Here is a tiny trained network, its code and every weight. The questions are about switching its units off for an input and a class, where a switched-off unit gives its printed mean instead of its output.

import numpy as np


def w(rows, s, z=0):
    codes = np.array(rows[::2]) - 128.0
    scale = np.full(codes.shape[1], s)
    scale[-1] = z or s
    return codes * scale


def f(y):
    return np.maximum(y, 0)


def log_softmax(a):
    a = a - a.max(-1, keepdims=True)
    return a - np.log(np.exp(a).sum(-1, keepdims=True))


def net(x, mask):
    res = np.array(x, float).reshape(1, 3) / 4 @ E
    y = f(res @ A[0][:, :-1].T + A[0][:, -1])
    res = res + np.where(mask, y, B[0][:, -1]) @ B[0][:, :-1]
    return log_softmax(res[-1] @ U[:, :-1].T + U[:, -1])


A, B = {}, {}
E = w([
[137,209,17,91],'x0',
[80,164,95,254],'x1',
[34,202,202,110],'x2',
],0.0099)
A[0] = w([
[129,131,117,167,93],'N1',
[57,211,211,102,126],'N2',
[121,151,89,108,96],'N3',
[154,58,87,116,93],'N4',
[144,104,149,28,103],'N5',
[115,212,62,84,134],'N6',
[131,133,110,117,252],'N7',
[102,170,161,143,101],'N8',
[98,130,109,209,109],'N9',
[105,104,101,168,94],'N10',
[129,99,137,57,110],'N11',
[92,109,112,185,94],'N12',
[108,142,108,183,118],'N13',
[138,219,35,96,94],'N14',
[139,106,147,56,103],'N15',
[163,29,72,146,90],'N16',
[146,78,186,169,89],'N17',
[175,54,84,159,148],'N18',
[122,61,162,148,86],'N19',
[187,162,169,117,110],'N20',
[138,87,139,47,92],'N21',
[138,114,178,156,103],'N22',
[125,48,230,187,114],'N23',
[64,176,185,101,92],'N24',
[118,93,155,139,195],'N25',
[116,144,58,98,91],'N26',
[94,79,181,149,94],'N27',
[132,165,124,252,81],'N28',
[132,116,127,82,144],'N29',
[126,140,122,165,201],'N30',
[172,78,80,193,104],'N31',
],0.016,0.013)
B[0] = w([
[127,152,142,76,148],'N1',
[222,177,138,166,229],'N2',
[145,99,124,101,153],'N3',
[184,172,130,117,172],'N4',
[68,174,143,79,200],'N5',
[151,73,104,95,211],'N6',
[46,38,254,252,232],'N7',
[165,161,140,115,160],'N8',
[79,171,133,84,194],'N9',
[112,157,132,86,155],'N10',
[86,160,134,98,178],'N11',
[92,155,130,95,168],'N12',
[91,158,128,97,178],'N13',
[158,72,56,71,217],'N14',
[84,164,131,93,180],'N15',
[208,178,104,141,196],'N16',
[148,96,87,86,187],'N17',
[186,140,142,166,213],'N18',
[154,103,93,93,175],'N19',
[110,141,129,115,146],'N20',
[86,177,127,80,184],'N21',
[139,104,108,106,167],'N22',
[132,50,68,89,252],'N23',
[211,181,108,130,190],'N24',
[95,52,210,170,206],'N25',
[153,88,103,102,169],'N26',
[150,90,104,94,186],'N27',
[68,192,120,59,210],'N28',
[89,139,152,126,170],'N29',
[64,97,222,168,201],'N30',
[192,187,123,119,197],'N31',
],0.045,0.015)
U = w([
[172,34,100,77,122],'0',
[86,192,146,82,182],'1',
[249,183,155,152,125],'2',
[116,75,174,188,254],'3',
[111,102,67,164,87],'4',
[116,129,59,114,50],'5',
[165,148,116,194,75],'6',
[131,139,123,179,62],'7',
],0.012,0.0068)

Each question gives the input, the list of numbers given to net, and the class t.
The units are the neurons (one row each of A and B). Each row of codes is followed by its name. A weight is (code - 128) times the scale printed after its matrix; where a second scale follows, it is the last column's (A, B and U).
mask holds one flag per neuron, in row order. A switched-off neuron (its flag False) gives its mean, the last column of its row in B, instead of its output. The means were averaged over made-up inputs and are rounded, as every weight is.
A unit's drop is (log p(t) with every unit on - log p(t) with that unit switched off) / (log p(t) with every unit on - log p(t) with every unit switched off).
The circuit of an input: a set's keep is (log p(t) with only the set's units on - log p(t) with every unit switched off) / (log p(t) with every unit on - log p(t) with every unit switched off). Starting from the 12 units with the biggest drops (on a tie, the unit counted first), units are removed one at a time, each time the one whose removal leaves the highest keep (on an exact tie, the one counted first), for as long as the keep stays at least 0.8.
units of the circuit, in order: the units of the circuit, biggest drop first
most important unit: the unit with the biggest drop
top k neurons: the k neurons with the biggest drops, biggest first
drop when u is switched off: that unit's drop, to one decimal
input [-6,1,-8], class 2: units of the circuit, in order : (N16)
input [-5,0,-6], class 2: top 4 neurons : (N16 N18 N31 N14)
input [2,-4,5], class 2: top 2 neurons : (N2 N28)
input [-3,2,-2], class 3: top 2 neurons : (N14 N6)
input [7,5,6], class 0: top 2 neurons : (N14 N6)
input [-1,5,-5], class 1: top 3 neurons : (N2 N28 N9)
input [3,-6,7], class 2: top 2 neurons : (N2 N24)
input [-3,-6,-8], class 2: top 2 neurons : (N16 N18)
input [-1,-1,-3], class 3: top 2 neurons : (N2 N24)
input [5,4,-6], class 2: top 2 neurons : (N23 N31)
input [-3,-2,3], class 3: top 2 neurons : (N14 N6)
input [4,3,6], class 2: drop when N2 is switched off : 0.6
input [-1,0,3], class 3: drop when N31 is switched off : 0.2
input [2,5,-2], class 1: drop when N12 is switched off : 0.0
input [7,5,-8], class 2: most important unit : N31
